M =
[[154 123 109 119 118 122 135 129 144 103]
 [133 126 143 133 127 113 116 108 111 110]
 [150 118 131 102 110 134 120 137 121 128]
 [149 108 118 143 129 142 149 122 146 135]
 [104 125 117 110 109 108 139 138 139 145]
 [132 150 128 103 111 144 154 153 128 128]
 [153 151 127 112 120 115 134 133 105 137]
 [131 103 153 102 137 135 118 146 151 144]
 [122 148 145 152 105 149 111 147 106 127]]
M[0,0] = 154
M[:, 6] = [135, 116, 120, 149, 139, 154, 134, 118, 111]
M[0,8] = 144
M[1] = [133, 126, 143, 133, 127, 113, 116, 108, 111, 110]
M[1,7] = 108
M[7,2] = 153
M[5,9] = 128
M[3,0] = 149
M[4,7] = 138
M[2,1] = 118
M[5,3] = 103
M[:, 4] = [118, 127, 110, 129, 109, 111, 120, 137, 105]
M[7,4] = 137
M[6] = [153, 151, 127, 112, 120, 115, 134, 133, 105, 137]
M[4,2] = 117
M[8,9] = 127
M[5,1] = 150
M[6,7] = 133
M[:, 5] = [122, 113, 134, 142, 108, 144, 115, 135, 149]
M[:, 3] = [119, 133, 102, 143, 110, 103, 112, 102, 152]
M[:, 2] = [109, 143, 131, 118, 117, 128, 127, 153, 145]
M[8] = [122, 148, 145, 152, 105, 149, 111, 147, 106, 127]
M[0,7] = 129
M[2] = [150, 118, 131, 102, 110, 134, 120, 137, 121, 128]
M[3,8] = 146
M[7,9] = 144
M[3,6] = 149
M[8,3] = 152
M[3,7] = 122
M[:, 0] = [154, 133, 150, 149, 104, 132, 153, 131, 122]
M[5,8] = 128

a = 131  122  119  107  125  137  112  139  123
a[0] -> 131
a[7] -> 139
a[5] -> 137

x =
[[138 140 107 118]
 [108 107 130 131]
 [144 148 138 130]
 [132 135 154 138]
 [144 148 134 129]
 [129 132 155 139]
 [113 112 146 137]
 [110 108 135 132]
 [117 118 106 117]
 [109 106 126 130]]
Indices start at 0.
(0, 0): 138
(8, 2): 106
(4, 0): 144
(2, 3): 130
(0, 3): 118
(4, 3): 129
(6, 1): 112
(9, 3): 130
(1, 3): 131
(0, 2): 107
(1, 1): 107
(6, 3): 137
(1, 0): 108
(4, 2): 134

grid =
[[121 138 124 141 130]
 [138 130 127 142 137]
 [124 137 139 124 138]
 [120 140 129 136 136]
 [119 117 122 129 137]
 [110 139 149 119 117]
 [146 111 119 139 151]]
grid[0, 0] => 121
grid[1, 0] => 138
grid[2, 3] => 124
grid[3] => [120, 140, 129, 136, 136]
grid[4, 3] => 129
grid[:, 3] => [141, 142, 124, 136, 129, 119, 139]
grid[6, 3] => 139
grid[6, 2] => 119
grid[5, 4] => 117
grid[1, 2] => 127
grid[2, 4] => 138
grid[1, 3] => 142
grid[0, 4] => 130

B =
[[149 140 149 144 141 144 139 141 143 148]
 [129 122 128 125 123 124 120 123 123 126]
 [123 131 123 128 130 127 131 130 128 123]
 [153 150 151 152 151 150 144 152 149 148]]
Indices start at 0.
(0, 0) = 149
(3, 2) = 151
(2, 1) = 131
(0, 5) = 144
(3, 5) = 150
(2, 7) = 130
(1, 9) = 126
(3, 0) = 153
(1, 1) = 122
(2, 8) = 128
(1, 8) = 123
(1, 0) = 129
(2, 5) = 127
(3, 9) = 148

data =
[[139 122 146 126 116 153 130 124]
 [149 112 120 117 134 136 130 121]
 [124 147 108 135 130 117 139 121]]
data[0,0] => 139
data[:, 1] => [122, 112, 147]
data[1,0] => 149
data[:, 3] => [126, 117, 135]
data[:, 4] => [116, 134, 130]
data[2,4] => 130
data[:, 0] => [139, 149, 124]
data[2,5] => 117

X =
[[138 115 119 126 113 123 134 128 112 130 123 125 127]
 [117 137 139 132 142 129 128 116 134 138 139 134 128]
 [136 131 137 136 126 125 127 135 129 118 111 111 124]
 [140 121 136 134 118 124 129 128 118 123 115 112 126]
 [122 134 109 127 126 124 141 131 120 137 130 141 123]
 [126 136 135 127 125 137 118 134 138 107 132 123 126]
 [121 131 121 129 139 121 137 123 127 149 129 139 129]
 [139 120 129 123 123 131 117 139 135 112 120 118 133]]
Indices start at 0.
(0, 0) = 138
(0, 8) = 112
(2, 11) = 111
(4, 5) = 124
(1, 4) = 142
(0, 9) = 130
(0, 5) = 123
(6, 6) = 137
(7, 1) = 120
(2, 6) = 127
(1, 8) = 134
(3, 0) = 140
(4, 8) = 120
(3, 5) = 124
(2, 3) = 136
(7, 0) = 139
(5, 9) = 107
(0, 3) = 126
(7, 12) = 133
(5, 7) = 134
(6, 5) = 121
(7, 3) = 123
(7, 6) = 117
(6, 8) = 127
(3, 2) = 136
(5, 4) = 125
(0, 11) = 125
(6, 0) = 121
(1, 7) = 116
(3, 10) = 115
(3, 8) = 118
(5, 6) = 118

m = [117 130 121 131 141 125 124 135 122 128 156 116]
m[0]: 117
m[4]: 141
m[8]: 122
m[5]: 125

W = [[108, 144, 113, 143, 152, 132], [105, 136, 133, 131, 104, 132]]
W[0][0] = 108
W[1] = [105, 136, 133, 131, 104, 132]
W[:, 1] = [144, 136]
W[0][2] = 113
W[1][3] = 131
W[0] = [108, 144, 113, 143, 152, 132]
W[1][0] = 105
